Here is a tiny trained network, its code and every weight. The questions are about switching its units off for an input and a target symbol, where a switched-off unit gives its printed mean instead of its output.

import numpy as np


def w(rows, s, z=0):
    codes = np.array(rows[::2]) - 128.0
    scale = np.full(codes.shape[1], s)
    scale[-1] = z or s
    return codes * scale


def f(y):
    return y / 2 * (1 + np.tanh(0.7978845608 * (y + 0.044715 * y**3)))


def softmax(a):
    e = np.exp(a - a.max(-1, keepdims=True))
    return e / e.sum(-1, keepdims=True)


def log_softmax(a):
    a = a - a.max(-1, keepdims=True)
    return a - np.log(np.exp(a).sum(-1, keepdims=True))


def net(x, mask):
    ids = ['γδεητψ'.index(c) for c in x.split()]
    T = len(ids)
    res = E[ids] + P[:T]
    r = res
    for j in range(2):
        rows = slice(3 * j, 3 * j + 3)
        q, k, v = (r @ M[0][rows].T for M in (Q, K, V))
        z = softmax(np.where(np.tri(T) > 0, q @ k.T / 3**0.5, -1e9)) @ v
        o = O[0][rows]
        res = res + np.where(mask[j], z, o[:, -1]) @ o[:, :-1]
    y = f(res @ A[0][:, :-1].T + A[0][:, -1])
    res = res + np.where(mask[2:14], y, B[0][:, -1]) @ B[0][:, :-1]
    return log_softmax(res[-1] @ U[:, :-1].T + U[:, -1])


Q, K, V, O, A, B = {}, {}, {}, {}, {}, {}
E = w([
[151,92,138],'γ',
[129,191,143],'δ',
[157,128,104],'ε',
[133,207,89],'η',
[151,79,97],'τ',
[72,107,255],'ψ',
],0.017)
P = w([
[253,103,206],'0',
[103,97,102],'1',
[64,123,115],'2',
[229,172,195],'3',
[107,89,105],'4',
[51,132,113],'5',
[216,178,158],'6',
[108,86,105],'7',
[49,128,119],'8',
[207,187,135],'9',
],0.011)
Q[0] = w([
[139,129,122],'h0',
[208,132,159],'h0',
[201,139,164],'h0',
[120,139,120],'h1',
[137,171,126],'h1',
[255,145,111],'h1',
],0.019)
K[0] = w([
[137,113,134],'h0',
[208,140,163],'h0',
[225,147,180],'h0',
[101,121,141],'h1',
[85,199,92],'h1',
[142,157,6],'h1',
],0.015)
V[0] = w([
[63,45,145],'h0',
[188,129,184],'h0',
[151,60,109],'h0',
[56,70,208],'h1',
[10,117,121],'h1',
[191,74,1],'h1',
],0.0074)
O[0] = w([
[94,111,116,95],'h0',
[219,161,255,234],'h0',
[161,105,135,146],'h0',
[20,142,98,192],'h1',
[66,219,68,64],'h1',
[240,104,85,4],'h1',
],0.0073,0.0032)
A[0] = w([
[128,82,201,156],'n0',
[119,115,136,128],'n1',
[76,192,112,224],'n2',
[162,125,2,167],'n3',
[134,42,150,69],'n4',
[94,72,123,245],'n5',
[106,149,141,254],'n6',
[152,21,115,205],'n7',
[91,210,74,54],'n8',
[74,92,53,152],'n9',
[169,153,108,189],'n10',
[188,211,155,65],'n11',
],0.014,0.0093)
B[0] = w([
[116,121,59,216],'n0',
[129,152,101,135],'n1',
[166,151,22,246],'n2',
[1,191,123,169],'n3',
[24,55,79,157],'n4',
[186,56,168,220],'n5',
[222,135,138,231],'n6',
[122,196,197,223],'n7',
[133,22,217,173],'n8',
[36,139,120,198],'n9',
[110,184,109,201],'n10',
[67,49,132,211],'n11',
],0.0089,0.012)
U = w([
[177,1,221,180],'γ',
[215,141,101,252],'δ',
[122,218,181,230],'ε',
[80,197,65,8],'η',
[24,110,184,3],'τ',
[94,37,47,131],'ψ',
],0.0087,0.0037)

Each question gives the input, a string of symbols that net reads in full, and the target symbol t.
The units are the heads (3 rows each of Q, K, V and O) and the neurons (one row each of A and B). Each row of codes is followed by its name. A weight is (code - 128) times the scale printed after its matrix; where a second scale follows, it is the last column's (O, A, B and U).
mask holds one flag per unit, heads first, then neurons. A switched-off unit (its flag False) gives its mean, the last column of its rows in O or B, instead of its output. The means were averaged over made-up inputs and are rounded, as every weight is.
A unit's drop is (log p(t) with every unit on - log p(t) with that unit switched off) / (log p(t) with every unit on - log p(t) with every unit switched off).
The circuit of an input: a set's keep is (log p(t) with only the set's units on - log p(t) with every unit switched off) / (log p(t) with every unit on - log p(t) with every unit switched off). Starting from the 12 units with the biggest drops (on a tie, the unit counted first), units are removed one at a time, each time the one whose removal leaves the highest keep (on an exact tie, the one counted first), for as long as the keep stays at least 0.8.
units of the circuit, in order: the units of the circuit, biggest drop first
unit that matters most: the unit with the biggest drop
top k neurons: the k neurons with the biggest drops, biggest first
which heads matter: for each layer, one digit per head in row order, 1 if its drop is at least 0.15 and else 0, layers parted by /
drop when u is switched off: that unit's drop, to one decimal
input γ ψ τ ε ψ ψ δ, target γ: units of the circuit, in order	[n11, h0]
input ε τ ε η γ γ, target γ: units of the circuit, in order	[n2, h1]
input η ε τ γ τ ψ τ τ, target τ: top 2 neurons	[n3, n7]
input ψ τ ε γ δ δ τ τ γ ψ, target δ: top 2 neurons	[n0, n6]
input γ ε ψ ε δ, target δ: units of the circuit, in order	[n11, n3, n9]
input ε δ δ τ ψ γ η τ δ, target ψ: units of the circuit, in order	[n2, n8, h1]
input η ε η δ ε, target ε: which heads matter	01
input δ γ τ, target τ: unit that matters most	h0
input γ ε δ δ η ε ψ ψ, target ψ: units of the circuit, in order	[h1, n2, n7, n0]
input ψ ψ τ τ ψ ε ψ η δ, target ψ: units of the circuit, in order	[n2, h1, n8, n7]
input δ ε ψ, target ψ: which heads matter	01
input τ τ ε δ η γ ε δ γ τ, target ε: top 2 neurons	[n5, n2]
input τ η δ ψ ε η, target ψ: drop when h1 is switched off	0.5
input τ ε η η η ε δ γ ε, target ε: drop when n0 is switched off	0.2
input ψ τ τ δ ε η, target ψ: drop when n8 is switched off	0.6
